Each row of numbers stands for one node and depends on some of the facts below. Use the named rows to name the rest.

How the nodes are related:
Θ: is directly part of; β: is of sort; η: points at; Δ: belongs to class
[<1017> <1138> <1364> <473> <713> <965>] Θ <1121>
[<1021> <92>] Θ <594>
[<1031> <1122> <175> <729> <786>] Θ <64>
[<1042> <1170> <1520> <445> <76>] Θ <808>
[<1055> <1314> <1511> <329> <405>] Θ <1211>
[<1060> <1441> <240> <277> <554> <731>] Θ <737>
[<1081> <1484> <572> <633> <963>] Θ <576>
[<1088> <1461> <932>] Θ <957>
[<1173> <224> <660> <892>] Θ <935>
[<1191> <496> <769> <935>] Θ <768>
[<1211> <129> <183> <316> <456> <759>] Θ <80>
[<1224> <1341> <315> <458> <827> <904>] Θ <386>
[<1256> <1500> <627> <944>] Θ <1417>
[<1266> <702>] Θ <536>
[<1268> <296> <406> <408> <592>] Θ <129>
[<127> <24> <617> <921>] Θ <604>
[<1288> <1452> <767>] Θ <496>
[<1313> <1472> <534> <770> <96> <994>] Θ <572>
[<133> <35> <53> <89>] Θ <921>
[<1343> <182> <248> <306> <738> <900>] Θ <937>
[<1382> <478> <504> <602> <650>] Θ <633>
[<1385> <520> <784>] Θ <1081>
[<1391> <1529> <17> <454>] Θ <1356>
[<1423> <386> <413> <69> <737> <77>] Θ <56>
[<1485> <665>] Θ <729>
[<1524> <302> <739>] Θ <454>
[<1525> <246>] Θ <17>
[<229> <252> <338> <619> <983>] Θ <1364>
[<249> <301> <459> <699> <891>] Θ <306>
[<309> <494> <536> <582>] Θ <83>
[<1017> <1191> <1256> <1382> <175> <182> <224> <24> <315> <329> <405> <554> <572> <594> <891>] β trostefas
[<1021> <1060> <1224> <1417> <1472> <1484> <1511> <1520> <229> <252> <301> <454> <478> <496> <536> <56> <627> <713> <767> <770> <784> <827> <83> <937>] β zipu
[<1031> <1138> <1173> <1211> <1268> <133> <1341> <1385> <1391> <1485> <183> <277> <306> <458> <494> <582> <592> <602> <604> <64> <650> <665> <737> <739> <768> <77> <80> <904> <935> <957> <963> <965>] β pefligik
[<1042> <1088> <1122> <17> <296> <408> <456> <459> <473> <520> <576> <617> <699> <769> <786> <89> <92>] β ratu
[<1055> <1081> <1121> <129> <1313> <1314> <1343> <1356> <1441> <1452> <1524> <1529> <302> <338> <660> <729> <808> <944>] β kulil
[<1170> <1364> <1500> <1525> <240> <246> <248> <249> <309> <316> <35> <386> <406> <445> <504> <53> <619> <633> <731> <759> <892> <900> <932> <96> <983>] β flasuk
[<1266> <127> <1288> <1423> <1461> <413> <534> <69> <702> <738> <76> <921> <994>] β trotu
<1017> η: <315>
<1021> η: <17>
<1042> η: <576>
<1060> η: <473>
<1191> η: <935>
<1256> η: <935>
<127> η: <554>
<1288> η: <315>
<133> η: <759>
<1341> η: <17>
<1485> η: <496>
<1511> η: <80>
<1520> η: <80>
<183> η: <1525>
<248> η: <17>
<249> η: <1525>
<252> η: <1343>
<277> η: <1391>
<408> η: <633>
<459> η: <1525>
<494> η: <935>
<520> η: <1191>
<53> η: <619>
<592> η: <768>
<650> η: <473>
<731> η: <633>
<738> η: <594>
<784> η: <937>
<904> η: <1364>
<963> η: <1191>
<965> η: <1356>
<96> η: <576>
Δ ligo <- <1017> <1042> <1288> <1341> <1385> <1500> <1511> <182> <183> <240> <301> <302> <309> <338> <534> <582> <602> <617> <699> <702> <738> <76> <904> <944>
Δ flarin <- <1021> <1031> <1060> <1138> <1224> <1268> <1313> <1343> <1452> <1485> <1520> <1529> <175> <248> <252> <277> <329> <35> <445> <456> <473> <520> <627> <650> <665> <731> <770> <891> <89> <900> <92> <983>
Δ sagridrun <- <1055> <1173> <1191> <1256> <133> <1391> <1441> <1472> <1484> <1524> <224> <246> <405> <459> <478> <504> <53> <619> <713> <77> <892> <932> <963> <965> <96>
Δ peplor <- <1088> <1122> <1170> <1266> <127> <1314> <1382> <1423> <1461> <1525> <229> <249> <24> <296> <315> <316> <406> <408> <413> <458> <494> <554> <592> <660> <69> <739> <759> <767> <769> <784> <786> <827> <994>

Some rows with their names:
-71  -11  -36  1  23  -104  1  -9  -54  47  -21  -4  -101  -34  75  3  51  49  -5  8  -2  41  6  -27  -53  34  -33  -37  -24  44  39 : <1081>
27  13  2  0  -19  11  30  36  -2  10  21  2  19  36  -47  -40  4  12  26  13  37  -5  12  18  56  -32  -24  12  3  2  -32 : <965>
-45  -17  -30  -34  -47  -79  1  58  -38  41  0  -16  -18  -7  29  -10  -7  30  -21  -24  1  52  -17  2  44  -35  -6  7  -9  42  37 : <770>
-12  3  -8  16  66  -17  0  -52  -10  -2  -15  0  -50  -19  35  11  44  4  6  27  -3  -5  14  -27  -69  52  -18  -30  -16  4  13 : <129>
18  -44  12  65  -67  11  31  -16  17  9  -12  27  -4  -3  1  9  -50  47  15  6  -6  -23  3  43  -28  -6  -4  -22  -4  -20  -35 : <408>
-14  -3  -6  -7  40  34  13  69  16  6  10  -18  -5  69  -4  36  -11  -1  6  0  -12  -12  17  3  27  -38  -48  -6  -9  15  14 : <183>
49  22  61  30  15  81  -22  -52  34  -48  -8  28  12  1  -16  36  -9  -32  8  -3  -15  -45  17  -3  -51  43  -1  -9  30  -25  -34 : <69>
20  22  -51  -45  73  -16  -36  -30  -3  31  37  -17  62  -28  27  -22  11  -23  46  31  -19  -11  -7  1  11  51  61  65  -36  3  18 : <768>
-31  -31  -12  30  -31  12  -29  -13  22  8  -4  26  -11  -6  -10  30  -24  22  4  -16  -10  -8  -4  34  -19  -11  54  -4  12  -22  -27 : <699>
-13  5  -5  -23  -1  15  -11  29  6  1  11  -12  39  -8  -8  8  -23  -20  -3  -4  -19  1  -14  9  20  -16  10  13  1  0  12 : <582>
-9  -8  -32  -22  55  5  20  -19  -8  19  13  -18  34  -1  32  -22  6  2  28  32  -5  -14  -8  -14  -7  2  -1  22  -32  -6  17 : <83>
12  11  3  -16  -45  -6  15  31  31  25  48  15  21  8  -15  -34  22  -29  -30  -26  9  21  -14  -17  57  7  56  61  24  -24  -40 : <1391>
13  22  24  29  -25  -22  -4  -11  2  -18  -12  20  -69  1  -40  -11  48  -4  -25  -16  33  18  19  -10  -5  19  1  -31  30  -3  -33 : <1055>
61  81  13  -60  50  89  18  15  61  -64  17  -18  96  -7  -13  29  -73  -1  -15  49  22  -51  26  33  35  35  -5  -17  7  -26  -29 : <904>
-57  -4  12  2  -71  -79  -22  33  -45  42  -21  19  -88  -24  53  25  -1  49  -18  -42  -8  43  1  2  -17  7  -30  -24  19  55  14 : <994>
60  25  26  0  11  88  18  -16  41  -31  31  12  70  34  -69  -38  7  -40  17  16  30  -35  5  -1  36  -11  24  36  19  -47  -55 : <77>
1  11  39  16  -30  2  -23  -7  -3  -7  -15  24  -37  -11  15  31  -8  6  -8  -24  -12  -1  9  -1  -31  23  -13  -17  25  13  -10 : <1266>
8  2  3  -24  -10  11  -1  21  -3  -2  12  -5  38  7  -6  -4  -19  -10  -5  -5  -4  3  -10  1  29  -15  1  20  3  5  9 : <1031>
14  10  -3  -10  -26  2  18  22  7  5  19  2  18  23  -39  -44  17  -4  1  -3  34  9  -2  2  52  -29  19  24  8  -12  -29 : <713>

Rows to name:
No name comes twice in this set of rows, the named rows included.
20  4  5  -2  41  9  23  54  7  -13  -10  -30  -39  74  10  29  4  -7  -8  -11  -5  -6  30  -16  19  -20  -77  -22  -13  26  31 -> <249>
-61  -3  49  -8  -30  46  58  9  -32  -36  -38  6  -24  41  -37  -47  27  23  -21  -8  74  10  -13  -42  7  -108  -78  -47  35  -14  -21 -> <53>
-95  -55  -61  4  -22  -80  -10  -18  -24  81  6  24  -56  -18  84  -1  17  74  10  -12  -2  29  -15  -3  -31  1  57  25  -19  7  -6 -> <576>
-21  -29  -15  4  -79  -78  60  77  -37  59  11  -10  -7  -19  35  -17  -28  53  -15  10  -12  42  -16  16  30  -16  -56  -8  -20  44  26 -> <650>
-67  -15  -50  -37  8  -100  20  4  -47  61  9  -20  -22  -62  84  -35  31  23  -14  14  -15  47  -29  -35  -19  25  1  14  -33  28  48 -> <633>
64  59  30  -29  0  85  75  8  65  -57  20  -8  114  -49  -3  10  -92  8  -35  73  9  -50  6  33  8  50  -24  -30  5  -46  -41 -> <1341>
-21  3  -24  -13  -56  -72  26  83  -50  54  8  -10  -31  28  -18  -47  8  64  27  1  45  37  10  29  77  -55  -49  -5  -9  55  -2 -> <963>
40  9  5  -8  3  13  9  33  -12  -6  -5  -21  29  25  -14  -3  -38  8  33  9  0  -18  10  28  33  -27  -53  -5  -16  27  18 -> <494>
16  0  -6  -11  16  15  6  25  -15  -15  -10  -20  21  33  -26  -3  -20  12  21  13  14  -9  8  16  29  -41  -39  -13  -13  19  20 -> <1520>
47  95  19  -89  45  80  -58  -61  34  -99  -26  -3  76  -31  -9  15  -57  -9  -19  4  51  -46  19  17  16  25  57  -10  33  -34  -27 -> <315>
-44  -32  -15  -1  31  1  25  -22  29  30  21  13  -22  12  74  14  34  -8  -33  -9  -23  7  -13  -54  -38  29  36  34  -3  -33  -8 -> <594>
-18  -41  -8  58  -36  12  6  8  23  12  -5  24  -20  11  -12  34  -35  42  13  4  -11  -14  9  45  -21  -14  9  -26  -1  -14  -30 -> <1042>
-29  -19  -35  -22  -18  -74  15  83  -29  50  -1  -30  -47  39  45  7  -9  39  -4  -25  -6  34  9  6  47  -37  -50  -1  -26  56  43 -> <784>
21  15  1  10  -24  -5  -10  8  -2  -5  -1  13  -17  24  -55  -26  19  11  14  -10  41  4  17  20  38  -21  14  0  15  -1  -34 -> <1191>
1  33  15  -14  -11  -29  -72  -62  -29  -43  -38  8  -16  -76  -27  1  14  -22  -17  -17  8  21  -11  -2  -31  33  42  -28  25  9  17 -> <1343>

The same nodes again, as new rows of numbers:
Named rows:
8  11  29  5  -14  -7  5  -4  44  -14  -2  -40  -29  -23 : <576>
-8  6  -11  -2  5  -5  -6  7  -2  7  5  -7  5  -17 : <1042>
4  -3  -13  -7  -6  14  -5  -4  -20  6  2  13  44  -5 : <731>
-3  10  -14  -2  10  -5  -1  -4  4  6  -4  1  -8  -1 : <89>
0  -3  2  5  -1  -4  2  1  -27  -2  -2  23  20  16 : <1314>
-7  -35  -1  3  -33  19  2  -22  20  -13  5  -19  -2  14 : <56>
-9  3  -5  -1  12  -11  -5  0  7  6  -2  5  -10  -5 : <699>
4  5  10  -3  7  -2  -1  -1  -22  -1  -5  22  16  6 : <406>
-20  -6  -31  -4  4  1  -7  0  -1  7  8  -11  -8  -5 : <904>
13  17  -10  -3  -6  -11  -4  16  -9  11  -2  -39  3  -1 : <520>
-10  9  -5  -7  19  -10  -7  -1  14  7  -3  -1  -21  -13 : <702>
14  16  28  -4  12  -9  0  3  -18  -1  -10  24  20  -4 : <1382>
-5  14  -12  -5  6  1  -2  7  -18  1  4  -9  -2  -9 : <408>
-7  -5  -11  10  -3  -6  4  2  -24  -2  1  13  5  22 : <767>
9  8  19  -9  10  1  -2  -2  -21  -1  -8  27  22  -1 : <24>
-13  9  -19  -1  12  -7  0  1  -8  0  0  -6  -30  7 : <739>
-3  12  -16  -2  9  -3  -2  -2  1  6  -1  0  -2  -6 : <473>
-5  0  -13  -2  20  4  4  9  10  3  5  -1  -43  8 : <1173>
11  -6  15  -4  14  9  2  8  -4  2  -1  28  4  6 : <932>

Which node is each row?
No name comes twice in this set of rows, the named rows included.
-5  -14  0  -5  4  2  -7  -8  -8  6  -2  28  27  3 -> <240>
-16  2  -17  2  12  -13  -4  1  10  6  1  -4  -24  -2 -> <582>
-6  -9  19  10  13  30  4  -16  7  -12  3  -76  12  -52 -> <17>
-12  -14  -21  4  -5  5  1  -4  -29  -1  3  18  10  26 -> <827>
2  23  -9  -11  -29  1  -1  13  -15  -5  16  47  32  -18 -> <249>
-14  -22  -12  -9  -17  21  -1  -24  36  -10  5  -38  -39  0 -> <737>
3  3  -1  9  19  21  0  0  -42  6  2  -21  72  -37 -> <248>
0  25  -9  -13  -31  -2  0  10  -5  -8  15  65  24  -15 -> <1525>
24  9  59  2  -15  -6  4  -7  36  -14  -10  -14  4  -22 -> <572>
-11  -12  -8  14  -4  -14  0  2  -8  4  2  16  15  14 -> <301>
33  -6  23  -17  -3  9  -6  24  -22  9  -3  -15  18  13 -> <1256>
1  -15  -6  9  4  4  7  11  -8  1  5  19  -6  22 -> <713>
11  -11  34  -1  -21  8  2  -15  28  -13  -4  -14  4  -9 -> <1364>

